What can hang from each mark:
z953: z393 z790
z240: z393 z890
z156: z240 z907 z953
z792: z442 z637 z907 z971
z971: z557 z637
z907: z118 z442
z637: z505 z790 z792 z971
z557: z790 z792
z505: z118 z393 z790 z953
z442: z118 z156 z240
z393: z240
z790: z393
z890: z118 z442 z907

Every row comes from one small tree of marks. The marks that hang from a mark follow it in brackets, in the order of their numbers. Every link used is in the known rows. Which tree was each row made from?
Each row is shifted at random along 7 fixed directions that mean nothing.
Known rows:
z953{z393{z240{z890{z907}}} z790}: [ 132  103  163 -322 -196 -153  -12    1  129   92 -139  -40  128  171
  196   93  300  164 -319  139 -258  -60   -5  159  201  364  -36  -33
  -50   87   15  279    7  -19   98 -129 -191  158 -225 -259 -128 -345
  145  -56 -155  -57  215   16   61  145   93]
z505{z118 z790 z953{z393{z240{z890{z907}}}}}: [ 229 -100   77 -203 -179 -423   76  132  127   41 -339   -5  407  379
   20   68  246  -75 -472  413 -397 -122   27   81   49  550 -184  -57
 -142  -10  239  668  -31  -13  214 -201 -246   -4 -445  -80 -437  -43
  337  186  -58   48  504  269  -60  240  258]
z890{z442{z118 z156 z240}}: [ 181  233  -98    3  230  -86  144  176 -221  295 -170  161   78  182
 -125   76  224 -100   41 -121  113  -87 -414 -154   86  326  -66  -11
   58  415  -51  -15 -321 -102 -370  467 -253  -34 -116  153 -151  278
  268    2 -155 -183   12    1 -313 -126  131]
z790{z393{z240{z890{z118 z907}}}}: [-257  165 -137 -182 -136 -336  -64  204   11  108 -200 -111  101  145
  150  129  192  151 -244   98 -191 -112 -156  277  195  269  233  371
  -80   59  -51  176  -45 -136  162  -15  -35  -35 -270 -379 -155 -288
  134 -235 -136  -29 -155 -128  -48   48  181]
z557{z790{z393} z792{z442{z156{z907 z953}} z971}}: [-262  555 -171  178  191 -247 -296  128 -119 -215  -65 -373  332  347
  -10  134  -98 -247 -298 -282 -258 -132 -209   -1   95  208  170  253
  100  314  -89   68  202   -9  -85 -103 -245 -372 -477  -96 -523 -218
  191   33  495 -112 -323  203  231   -5  233]
z971{z557{z790{z393}} z637{z505}}: [-472  179  325  174 -254  283 -226   10 -123 -120  184 -137  268 -262
   76  -59 -197   54 -213 -361  183 -130  -39  134  -14  -48  -42  227
  -72  162 -252  247   93   15 -236  -15  158  120  142 -277 -143 -101
 -255 -202   60  174 -380 -249   96   77  107]
z790{z393{z240{z890{z907}}}}: [-123  161   90   13  -48  -88 -348   69  -73 -279 -246  128  221   88
   58   88  218   -5 -179  115 -321  -15 -134   96  149  194  210  232
 -108 -124  229  370 -130   -1  159 -181  -66 -105 -410 -308 -198 -268
  382   23 -139  -42  290   -8  275  287   11]
z907{z442{z156{z240}}}: [ 107 -101 -121 -131  -77  104  206  162   12 -122  131 -175  138  180
 -158  -87  249  -68 -210  -54 -143   71   22   24   -1  465    6 -198
 -291   93   -8  292  180  -34  -10 -107 -286   38 -168   83 -175  -78
  256  124  220   94  177  247 -244   16 -136]
z505{z393{z240{z890{z118 z442}}} z790 z953}: [-191  232  -16  -89  165 -615 -177  306  -96   21 -456  135  492  296
 -158  108  183 -200 -240   68 -436  -62 -426  242  272  587 -181  430
  100   43  178  446 -283  -18  263  106 -267   40 -391 -277 -773 -149
  318  -15   65  -28   85  167   68  180  430]
z792{z442 z637 z907}: [-134  348  187  165  -15 -166   79 -361 -314 -117 -333  178  259 -221
 -183 -290  204   14  -83 -434  101  -21 -172  236 -188  226 -235 -156
  328   99  -78 -467 -160  308  152   70   31   -7  137  213 -162 -222
  -33   18  150 -192  -13  191   30   17   15]
z240{z393 z890{z118 z442{z156{z953{z790}}} z907}}: [ -98  -39  393 -109  -57 -214  290 -469 -351  515 -107  113  -33  -63
  -22  -18  140   -2 -423 -489   38 -361  -11  545  -72  410   84 -188
  128  290  101  186  -84  -32 -210   15   78 -161 -319  247  -38   59
 -158 -219  -62  -11   60  141 -194 -173  119]
z907{z118 z442{z240}}: [ 105    8 -117    0  -78   -2   13  255  -73    3   25   32   37  193
  -91 -131  276  -93  -64   27 -116 -144 -331  -50  -54  326 -108  -53
 -147  153  -30  201 -174 -114   71   69 -318  144 -103   31 -123  -47
  370   45  120   -8  151   70  -26   13   28]
z637{z505 z790 z792 z971}: [  56   48  -46   36   64  340 -383  160  207  150  -42  231   -2  149
 -109  211 -232  188 -121  182 -296  103 -229 -262   39 -210    6  449
  174  117  316  263 -116   25 -455  254   73   79  -35   64  -40  173
  318  151  198 -283 -107 -373   -7 -182  391]
z637{z505{z118 z790} z792}: [-100   46   60  153 -219  192 -145   49   82   79 -118  312  187  -10
   52  -45 -247  113  -68   53   36  -82 -142 -205 -197  -43 -229  230
   89   66  187  385 -120  113 -238    8  179  201   18  131    0  242
  131  116  -27  -81   96 -233   -5  -41  263]
z971{z557{z792{z442{z156 z240}}} z637}: [   5  360  130 -259 -185  121  195  301 -200  264  149 -306  253  237
   89  -70  301  148 -283  -22  190   68 -101  -71   11  273 -118 -204
  -47  424 -289   96  257  169  -85   11 -136  391  141 -346  -94 -298
  211  -91  111 -245  -71 -159 -164   50 -104]
z792{z442{z240{z393}} z637{z790} z907 z971}: [ -65  494  236  145   13  -88  -82 -251  -19  482 -150    3 -133  130
  282 -246   12  613 -405 -125  185 -130 -125  111 -171 -210  -37  186
  330  200  -17  -58   62  361  252 -319  244  224  -58  -34   48 -142
  314   50  344 -585  206 -420   -9   39  283]
z907{z118 z442{z156{z953} z240{z393 z890}}}: [  35  -99   90  292   95  -10   61 -282 -540  582  197  214 -456  108
 -142  -66   21  -40 -253 -472  128 -600 -321  102 -258   61    4  -70
   25  196  191  137 -263 -201 -156  114 -122 -328 -355  449   20  242
   23  -48  167   -1   48   81  -62  -63  221]
z907{z118 z442{z156{z953{z393{z240}}}}}: [-156  389  -64  179   50 -152 -156  308 -172  425   90  253 -305  268
   78  -46  192   -8  -15  -83  -65 -241 -504  -81  154   23   43  278
  211  275  -93 -202 -368 -124  113  198 -218  431   -4 -179 -181 -174
  437 -210   46 -118  -59 -163  136   77  204]
z890{z442{z118 z156{z953{z393}} z240} z907}: [-320  394  160  -47  161 -180  -29  205  -43  338  -67 -101  -14  278
  338   43  156   28 -206 -133   12 -319 -183   80  244  232  143  205
  -55  465  -95  261 -240 -160   51  108 -172  212 -399 -165 -110  199
  466 -122   29 -184  157 -146 -143   45  173]
z890{z118 z907{z442{z156 z240}}}: [-337   59 -100  -32 -106 -148    2  233  -80  -18 -111 -217  302  187
  150  102  132   62  -50 -148 -110 -221 -223  147  196  373  115  286
 -268  255 -114  526 -207 -321  -45   55 -243  -72 -424  -46 -116   57
  283 -122   55   25 -186   96 -199  -53  132]
z790{z393{z240{z890{z442{z156} z907{z118}}}}}: [-257  -15  -58 -318 -144 -311  461   52 -103  667  299 -311 -353   83
  111 -143  347  280 -523  -44  158 -433   90  296  167  258  177    2
 -205  296 -274  -18  162  -92  361  -58 -114  101 -273 -295   21 -164
   25 -270  211  -83   25 -193 -367 -137  -82]
z907{z442{z118 z156{z953{z790}} z240{z393 z890}}}: [  95  140  121 -181  176  -44   69   73 -236  322  223 -112 -290  448
   35   -4  147  128 -440 -227  -30 -557 -192  100  100  271   52  -71
 -163  345  154  602  -81 -199   65  -83 -323  -35 -605   72 -196   45
  329  151  303 -128  235   95   31  155  327]
z890{z118 z907{z442}}: [-274  109 -104  -46  -27 -280 -116  208   -3 -157 -224 -168  291  179
   63   -7  185  -90  -75   33 -271 -121 -149  242  230  282  131  241
 -141   28  -47  369 -226 -189  189   -2 -161  -78 -311 -120 -212 -122
  357  -86  176   76  -91  235   30  -47   92]
z393{z240{z890{z907}}}: [ 286 -166  -35 -116 -143  -67  148 -153  -27  148 -162   82    7   59
  -18   41  225   78 -193  185  -77   36   67   24  -91  287   99 -185
  -44  -80  168  138   50   87  -70  -21  -30 -210 -156  -12   80  -78
  133  -23 -224  -84  233   69 -103  -22 -113]
z790{z393{z240{z890{z442{z156}}}}}: [-171  216  217   97  178 -116  -91  -27 -279  171    4  225  -65  -24
 -110    6  183    9 -202 -212  -45 -100 -190  120  133   70  127  154
   53   93  136   53 -161   78   73   19  -35  -31 -306 -180 -189 -170
  169  -35  -20 -109  214 -143   59  167   -4]
z953{z393{z240{z890{z118 z442{z156} z907}}} z790}: [ 250  -80  239 -290 -295 -129  331 -138   95  475 -176  -71  149  105
  127   83  354  208 -387   -8  -83   12   32  261   70  534   50 -161
  -65  306  -40  351   23   22 -265   14  -69  135 -178  -75   41 -138
   67 -228 -315  -12  227  -59 -382 -128   31]
z971{z557{z792{z907}} z637{z505}}: [ 343  277   46 -191  -34  169  -53  341  -34  -48 -169 -322  215  387
   81 -101  288  -24 -323  508 -149  292   38 -207   44   50  -63 -160
  -84   68   30  290  208  286   41  -81  -96   93    4 -440 -116 -272
  519  326  196 -301  395    0  191   37  -47]
z505{z393{z240} z953{z790}}: [-131  182  203 -279   47 -405  286   76   67  406  190  125 -163    9
  113 -244   84  119 -213  -33   60 -138  -13  161   74  179 -241 -102
  186   80  -16 -150   51  237  386 -140  -38  594   46 -384 -385 -169
 -135  -80   -5  -54  311 -226  -67  305  170]
z505{z118 z393{z240{z890{z442}}} z790 z953}: [ -93  252  163 -167  -15 -446  -59  289  128  168 -179  213  239  279
  110 -234  174   55 -369  371 -144  -63 -165  119   28  355 -174  298
  116   59  150  599 -136  326  601 -355  -37  686 -226 -521 -481 -140
  555   56   48 -240  662 -166  122  456  130]
z907{z118 z442{z156{z240{z890} z953{z393 z790}}}}: [ 150  150  109  191   82 -208   56 -169 -202  639  165   61 -358  247
  -70 -127  133 -217 -326 -278  -46 -396 -292  137  -94  101  -99  -49
   65  212   15   11 -152  -96  -10   75 -219  -59 -278  250 -121   40
  128  -50  253   98  235  103  -33  -23  225]
z393{z240{z890{z118 z442{z156{z907 z953{z790}}}}}}: [ 230  306   48 -105  117 -326  145  131   61  538 -186  -10 -148  408
   82   76  276  -40 -293  199 -116  -22 -155  135  112  327  208  113
  185  258  143  147   11  107   35  -31  -92   34 -430 -232  -90 -107
  579   73  -54 -249  425 -101   36  -81   34]
z505{z118 z393{z240{z890{z907{z442}}}} z790 z953}: [ -39 -206 -247 -265 -383 -516  427   93  230  646   78 -165  -21  174
  123 -234   24  217 -464  173  157 -359   10  165 -101  557 -197  106
  -41  149 -170  346  132   42  277 -174  -93  208  -76 -150 -283   90
  -35 -244   82   51   45   38 -548   38  215]
z156{z907{z118} z953{z790}}: [ -94  130  195  357 -309   82 -213 -141  114  -36  -11   95  -27  -16
  265 -106 -135 -114   -8  -98   65 -193  -61   24 -191  -20  133  148
   38   87   51  240  -46  -11  -21 -303   79   92 -179   74  184  119
  278  -30  -61   71  270 -155  321   -8   36]
z971{z557{z792{z442 z907}}}: [  46  209   -9   67 -222   -2   23  -27  -30  141  -34 -369  127   61
  193 -105  -40   81 -198  -93  284   84   27   15 -179  -30   50  -66
   71  176 -185   13  196  104  -20  -91  124 -126  213  -55   85 -183
  -70 -139  147 -154 -171  -62 -102 -135  -38]
z442{z118 z156{z953} z240{z890{z907}}}: [  69  141  -98 -160 -133   86   47  125  -77  110 -130  -30   60  339
  195  106  134  127 -130  104   47 -195 -208  -97  -34  361  212  133
 -105  352   15  506  -86 -114 -180   65 -161   92 -353  -77  111  205
  505  -31 -218 -289  140  -75 -123  130   55]
z393{z240{z890{z442}}}: [  82  -30 -149   54   57 -164 -237  199   66  148 -150 -176   16  251
   21  265   60   81 -179  178 -138    4 -128   -2  141  134  190  383
 -101  -12   44  341    2 -114   21   51 -118 -351 -261 -103  -43  -75
  205  -57   94  -96 -154  -38   34 -116  143]
z442{z118 z156{z907 z953}}: [ 163   65 -312 -157  138 -166  493  128   77  520  191 -392 -407  349
   54   17   43  -15 -222   50  189 -303  162  -81   89  172  163 -164
  -80  329 -103 -161  222 -153  -52  111 -180 -249 -297  134    1  320
  172  130  204  -15   34   83 -379 -253   79]
z240{z393 z890{z907}}: [-246  209  -82 -353   53 -272  -12   -7 -188  267  -32 -120 -158  181
  194   18  172  244 -306   46  -49 -392  -52  309  241   90   60  246
   82   65  -98   71  -76 -159  353  -75  -60   31 -238 -229  -87 -210
   80 -117  177 -221 -183   82   63   30   97]
z393{z240{z890{z118 z442{z156}}}}: [ -61   69   13   26  195 -393  264  -88 -326  546  -92  115 -111   30
 -160  105  162   20 -165 -240   57 -157 -183  231   77  172   62   72
  114  183   16 -112 -206  -40  -72  320  -58 -249 -215   71  -99  -31
  -97 -176  -37  -96 -177  -31 -227 -207  144]
z790{z393{z240{z890{z118 z442{z156} z907}}}}: [-223   16  -12   65 -118 -278  185 -118   12  873   51 -168 -346    7
  294   27  -15  354 -279  -36  314 -231    7  215   27 -100  371  368
    2  189 -145   83   25  -28  -75    9  292 -120 -205 -235  291  100
  -30 -458 -167  -78  -81 -437 -424 -229   48]
z393{z240{z890{z442{z156{z953}} z907{z118}}}}: [   0  100  -58 -158   15 -337  373   -8 -242  769   49   62 -378  202
   10 -107  363   44 -330   57  108 -298 -139  161    8  282  155  -63
  138  284  -78 -197  -55   43  195  158 -100  115 -174 -139   47  -48
  310 -213   52 -298  143  -89 -165 -165 -105]
z637{z505 z790 z792{z907} z971{z557}}: [  56  156    9 -223  -51  210   17  219  164  338   51  -78  -45  181
  -36   38  -64  263 -390  109  -74   80  -69  -35  110  -67  -48  180
  163  308  108   17   62   26 -176  218   43  156  110  -76 -129  -48
  221  185  315 -346  -77 -354 -211 -193  283]
z557{z790{z393} z792{z442{z240{z890}} z907 z971}}: [ 119  226  230  103 -212   95  -79 -409 -246 -463 -217   27  570  -51
  -96 -217  103  -10 -431 -408  -78  131 -129  114 -486  433 -119 -347
   66  220   90  267  219  398 -175 -256  -96 -122 -164   18 -221 -411
  -50    8   45 -252  191   86  102  250   -3]
z971{z557{z790 z792} z637{z505}}: [ 206  204  130  255   24  232 -284  -25 -175  149  -35    2  183   62
   19   43 -161 -151  -57  146   84  126 -191 -300 -204 -249  -95   25
  137   51  -12  226  -16  246 -547  175  143 -127  163 -190  -24   33
   72  -47  -39 -104 -106  -99  249 -145   41]
z792{z637{z505{z118} z790{z393}} z971{z557}}: [-261  301  174  -64 -290  -49   63  243   65    2  -30  -49  359 -121
 -120  -51 -104  168 -399 -259  -80  -51 -219  215  -38  266  -78  280
   21  343 -236  117    9  119  -94   -1   67  195  164   45 -411  -99
 -118  108  189  -94 -272 -283 -265   51  433]

Write each row's tree:
[ -46  117  121  260 -258  -52  106 -276  -95  341  149  232 -276  -68
   70 -344   65 -164 -300 -436  125 -354 -141  287 -343  346  -29 -185
  129  144   35 -115   12   10  -31 -248  -21   65  -49  331  -25   20
  104 -125  101  159  233   62  -15 -162   56] | z156{z240{z393} z907{z118 z442} z953{z790}}
[ -19  116 -160 -222   91 -271  160  122 -290  311  -39 -169  -44  349
   49   65  339   28 -209  115  -94 -435 -220   53  189  219  -14   99
 -178  235  -69  256 -202 -269  212  124 -349 -111 -527  -71  -79   44
  324   71  164 -198   99  109  -47    4   56] | z442{z156 z240{z890{z907{z118}}}}
[ 221  213 -113 -212  111  -81   94  122 -133  452    1   14 -256  445
   42 -148  331  189 -342  224  -94  -83 -198  149  -15  130  129  109
   47   75  110  346  -65   65  173 -154  -23  316 -224 -197  -28 -190
  575   18  122 -231  381  -21  -77   90  -14] | z907{z442{z156{z240{z393 z890{z118}}}}}
[-172   27   53  119 -109    8  -31   67 -260 -125  -26   52  217  111
   21 -107  279  -90  -46 -150 -114 -308 -251    8   53  309   14   -2
 -275  178   26  492 -331 -205   50  -24 -311   15 -439   83  -91   80
  466   32  106   12  246  163   24   64  -50] | z890{z907{z118 z442{z156 z240}}}
[  63   89  236 -367 -472  379  250  191  212   72  180   30  268  -23
 -105  -83  104  259 -424  -97  -45  287  -30   70  -28  360  -40 -239
   37  325  -56  -70  398  190 -299  -58   79  490  354 -118 -253 -342
   87   18  -65  -30   53 -379 -380  103   26] | z637{z790{z393} z792{z971{z557}}}
[ -69  201    5  -37  -71  -60 -183   65  180 -186 -106 -239   48  203
  159  -70    0  337 -221  218 -135   77   50   60   56 -121  136  338
   -1  100  -49  114    3  192  361 -260   42  274 -105 -269   56 -212
  387   48  253 -362  119 -150  196   57  113] | z792{z637{z971} z907}
[-113  307  286  -59   95  121 -258  115 -153   61 -101   51  227   54
 -221  100   23  210 -457 -333 -282 -147 -317  203   23  239  -85  251
  117  302  186  366 -197   25 -153  107  -19   39  -99  163 -387  -67
  178  199  414 -330 -145 -164  -59  -50  462] | z792{z442{z240{z393}} z637{z505 z790 z971{z557}}}
[-229  372  -36   89  -37 -185  134 -134 -322  521   97  379 -325  -75
   71 -248  157  190  -87 -269  340 -394 -358   39   44   32  153  141
  218  253 -106 -183 -383   36  -37  206   18  172  -94 -147   18  -30
  204 -349 -219 -172    9 -212 -210   96   38] | z790{z393{z240{z890{z907{z442{z118 z156}}}}}}
[ 341   19  -48 -183  -78   19   89  -61 -154  447 -123  -60  -92  390
  138  231  105  149 -299  -66   50 -395 -231  -16  -11  406  104  -15
  -74  392   92  483  -64 -268 -463  117 -186 -240 -420  208   13  295
  183  -30 -199 -151   38   65 -215  -65  326] | z442{z118 z156{z953{z790}} z240{z393 z890{z907}}}
[ -22  319   35  205  -27  -47 -121  -93  -91   69 -238  164   82  121
  106  -91  -49  171  -79  -58   41   99 -138  -76  -25 -188  -37  122
  268   57   84 -279  -74  175    2   35   92    5   13   51  -15 -125
  195   50   52 -263   54 -176   98   34  197] | z637{z792{z907 z971}}
[  45   42 -130  -73  136  -60  340  -10  -86  652  306 -195 -552  282
  154  -42  -36  179 -365 -127  263 -336  140   45  -97    4  194 -134
 -103  229    1   -3  220  -95  -30  -62   42  -24 -164  143   72  270
   13  -72  176  -48   43 -120 -330 -154  186] | z442{z118 z156{z240{z393} z953}}
[-113 -154  340  -90 -187  157  184 -454   47 -183  435  -93   26 -302
 -103 -235 -197  161 -436 -281  -27    6  284  154 -444   18   -1 -386
  -87  156   -9   31  351  496 -128 -352  192  233   45 -121  -13 -241
 -340 -191  135  -24  101 -125    8  -32  -99] | z557{z790{z393} z792{z637{z971}}}
[  52  263  408  160  178   33 -194  114 -105  421 -223   -7  185  281
  -60   41   49  -79 -426  113 -211  -35 -139  -80  181 -156 -346   81
  171   58  270  122  -77   51 -189  264  -38 -196 -164   12 -474   95
  318  407  368   -5  271  -87   17   42  507] | z971{z557 z637{z505{z953{z393}} z790 z792{z907}}}
[-352  332  215  111  132 -321  -39   19  -29  395 -211  -30   63  169
  257   -4  147 -151 -247 -138 -139  -64  -84  339   94  191  202  227
   45  215    2  119 -147  -14   75  -24   62  135 -310 -117 -108   72
  367 -211   19  -24  237  -79 -123  -66   67] | z890{z118 z442{z156{z240 z953{z393}}} z907}
[-167  114  166 -253   55  -20  268   99 -211   68  263 -127  -85  238
  -47  -91  236   29 -418 -412  -92 -441  -90  195   78  513  -51 -220
 -235  431  -10  367  -58 -161  160   39 -448  149 -450   67 -270  -65
  197   88  267   -8  132  147 -189  248  192] | z907{z442{z118 z156{z953{z393}} z240{z890}}}
[-115  175  120  344 -190  224 -190  -90   59  477  -87  175 -105   12
   63 -286 -148  219 -279  -10  169 -168 -267 -143 -326 -282 -118  311
  311  109  169  140    0  173 -169   46  294  159   80   94   36  233
  247   69  300 -192  210 -515 -145  -21  360] | z637{z505{z953} z790{z393} z792{z442 z907{z118}}}
[ 102  113  133  -48 -194  149  -49   33 -170 -167   39 -146  483   38
  -68   56   66 -166 -160  -10    4  168  -95  -58 -104  221 -159 -242
  -26  183 -208  106  176  149 -392   69  -98   26  213 -230 -251 -292
  -46 -163  -48   59 -295  142  168  -75  -82] | z971{z557{z790 z792} z637}
[-288   54   65 -160 -198 -157   38  450  186  312  200 -165  106  209
  -47   -5 -313   85 -545   45  -70 -254  -53   76   67   63 -126  373
  -24  290   69  388   71  -82   27   33   88  263  -44 -101 -416  140
  -48   76  313   26  -79 -326 -312   48  562] | z637{z505{z118 z790{z393} z953} z792 z971{z557}}
